Below is a small trained network, with its code and all its weights. Each question gives an input and a class and asks what happens when units are switched off, that is, made to give their printed mean instead of their output.

import numpy as np


def w(rows, s, z=0):
    codes = np.array(rows[::2]) - 128.0
    scale = np.full(codes.shape[1], s)
    scale[-1] = z or s
    return codes * scale


def f(y):
    return y / 2 * (1 + np.tanh(0.7978845608 * (y + 0.044715 * y**3)))


def log_softmax(a):
    a = a - a.max(-1, keepdims=True)
    return a - np.log(np.exp(a).sum(-1, keepdims=True))


def net(x, mask):
    res = np.array(x, float).reshape(1, 7) / 4 @ E
    y = f(res @ A[0][:, :-1].T + A[0][:, -1])
    res = res + np.where(mask, y, B[0][:, -1]) @ B[0][:, :-1]
    return log_softmax(res[-1] @ U[:, :-1].T + U[:, -1])


A, B = {}, {}
E = w([
[157,94,127,47,170,107,78,122,116,81],'x0',
[163,134,37,109,41,67,46,164,117,140],'x1',
[134,183,107,125,159,129,252,245,111,123],'x2',
[81,25,103,137,127,133,68,218,151,18],'x3',
[93,101,203,129,123,163,53,181,45,136],'x4',
[23,181,124,59,114,2,117,101,112,70],'x5',
[107,112,181,25,108,59,138,128,188,188],'x6',
],0.0086)
A[0] = w([
[116,90,138,154,127,128,62,141,84,80,102],'n0',
[123,101,199,76,179,167,97,108,147,135,174],'n1',
[107,136,135,173,146,176,99,90,112,61,170],'n2',
[136,125,132,197,115,209,150,206,137,118,180],'n3',
[145,162,140,91,185,182,176,91,75,144,148],'n4',
[189,113,55,100,169,105,166,92,233,162,160],'n5',
[186,148,171,91,138,70,145,95,95,118,108],'n6',
[108,47,249,99,151,173,139,109,131,153,156],'n7',
[137,181,71,102,175,86,132,134,87,123,104],'n8',
[88,167,155,151,126,180,149,69,119,160,105],'n9',
[124,136,165,62,87,31,56,195,125,103,142],'n10',
[196,116,98,107,129,140,171,116,254,130,132],'n11',
[142,144,137,174,173,54,146,88,185,130,91],'n12',
[159,177,125,74,147,76,174,182,71,139,187],'n13',
[138,144,129,115,108,100,161,146,109,28,159],'n14',
[160,128,186,191,140,177,191,223,106,155,189],'n15',
[252,50,104,180,70,177,38,140,125,137,213],'n16',
[148,131,94,134,142,177,162,153,192,104,253],'n17',
[134,42,103,132,179,118,96,189,152,15,160],'n18',
[71,45,94,89,213,147,96,176,134,38,192],'n19',
[181,149,114,145,137,240,181,202,74,141,147],'n20',
],0.0089,0.0045)
B[0] = w([
[138,118,109,103,122,121,129,138,128,148,174],'n0',
[104,178,131,122,92,109,142,115,113,133,174],'n1',
[122,127,131,108,125,147,105,110,105,110,172],'n2',
[122,120,96,126,118,151,105,106,103,156,217],'n3',
[114,146,159,136,122,140,103,98,113,122,182],'n4',
[155,137,98,122,162,143,140,139,140,75,207],'n5',
[126,148,175,149,142,156,119,142,181,101,158],'n6',
[99,168,175,101,96,74,182,198,84,110,191],'n7',
[118,157,188,169,111,126,175,170,126,125,164],'n8',
[150,134,164,109,125,135,144,122,115,96,170],'n9',
[86,100,145,154,69,108,132,91,145,117,212],'n10',
[176,92,114,94,138,133,160,106,169,53,190],'n11',
[163,120,81,147,139,143,151,93,143,124,160],'n12',
[100,182,141,114,84,130,133,199,92,120,200],'n13',
[131,139,143,107,108,131,124,153,111,111,173],'n14',
[103,152,78,130,102,144,93,128,78,142,229],'n15',
[182,135,58,112,175,163,102,205,11,139,246],'n16',
[126,134,98,97,135,141,127,124,99,141,195],'n17',
[151,119,144,97,139,114,161,159,94,91,219],'n18',
[137,119,120,96,123,99,198,144,79,91,218],'n19',
[133,148,83,159,125,158,46,94,61,183,229],'n20',
],0.012,0.013)
U = w([
[129,87,107,131,148,183,90,28,177,85,110],'0',
[47,168,254,130,66,78,174,130,126,105,131],'1',
[107,13,188,195,210,187,108,172,207,222,2],'2',
[95,183,100,193,136,180,32,139,59,209,161],'3',
[36,92,142,161,81,70,41,94,201,151,125],'4',
[135,160,158,163,220,162,173,141,214,108,83],'5',
[159,108,42,64,147,129,134,145,92,102,152],'6',
],0.0095,0.0077)

Each question gives the input, the list of numbers given to net, and the class t.
The units are the neurons (one row each of A and B). Each row of codes is followed by its name. A weight is (code - 128) times the scale printed after its matrix; where a second scale follows, it is the last column's (A, B and U).
mask holds one flag per neuron, in row order. A switched-off neuron (its flag False) gives its mean, the last column of its row in B, instead of its output. The means were averaged over made-up inputs and are rounded, as every weight is.
A unit's drop is (log p(t) with every unit on - log p(t) with that unit switched off) / (log p(t) with every unit on - log p(t) with every unit switched off).
The circuit of an input: a set's keep is (log p(t) with only the set's units on - log p(t) with every unit switched off) / (log p(t) with every unit on - log p(t) with every unit switched off). Starting from the 12 units with the biggest drops (on a tie, the unit counted first), units are removed one at a time, each time the one whose removal leaves the highest keep (on an exact tie, the one counted first), for as long as the keep stays at least 0.8.
units of the circuit, in order: the units of the circuit, biggest drop first
most important unit: the unit with the biggest drop
k most important neurons: the k neurons with the biggest drops, biggest first
drop of u: that unit's drop, to one decimal
input [-7,-3,2,-4,-8,0,7], class 5: most important unit	n16
input [-2,7,5,-6,-1,2,-3], class 3: 4 most important neurons	(n7 n19 n10 n18)
input [2,3,-2,-4,0,2,-1], class 1: units of the circuit, in order	(n20 n16)
input [-5,-6,0,-7,-7,-5,7], class 0: units of the circuit, in order	(n16 n11)
input [8,3,5,7,3,2,2], class 1: units of the circuit, in order	(n10 n16)
input [0,-8,-4,-6,-6,5,3], class 5: 2 most important neurons	(n12 n5)
input [5,-7,0,-5,-6,8,-4], class 5: 3 most important neurons	(n12 n7 n10)
input [6,-8,3,4,1,-5,-8], class 3: 2 most important neurons	(n20 n15)
input [-8,-1,-2,6,8,6,-5], class 6: 2 most important neurons	(n0 n8)
input [-4,-5,0,-1,-3,-3,7], class 1: 2 most important neurons	(n16 n7)
input [3,-5,8,0,-6,6,3], class 1: 2 most important neurons	(n13 n16)
input [3,7,0,1,5,-7,5], class 3: 2 most important neurons	(n11 n19)
input [-3,-8,7,8,3,-2,-3], class 3: 2 most important neurons	(n20 n15)
input [6,5,-7,2,-5,7,5], class 4: units of the circuit, in order	(n10)
input [0,-1,-7,-8,-3,-4,0], class 6: 2 most important neurons	(n16 n10)
input [5,5,-6,-4,-7,7,2], class 0: drop of n5	0.3
input [-5,-7,-3,1,-5,5,-8], class 0: drop of n16	0.2
input [-8,-7,0,-8,-8,4,6], class 5: drop of n19	0.0
input [-5,5,-7,-6,0,6,3], class 4: drop of n19	0.1
input [7,-4,8,-7,-8,3,3], class 5: most important unit	n5
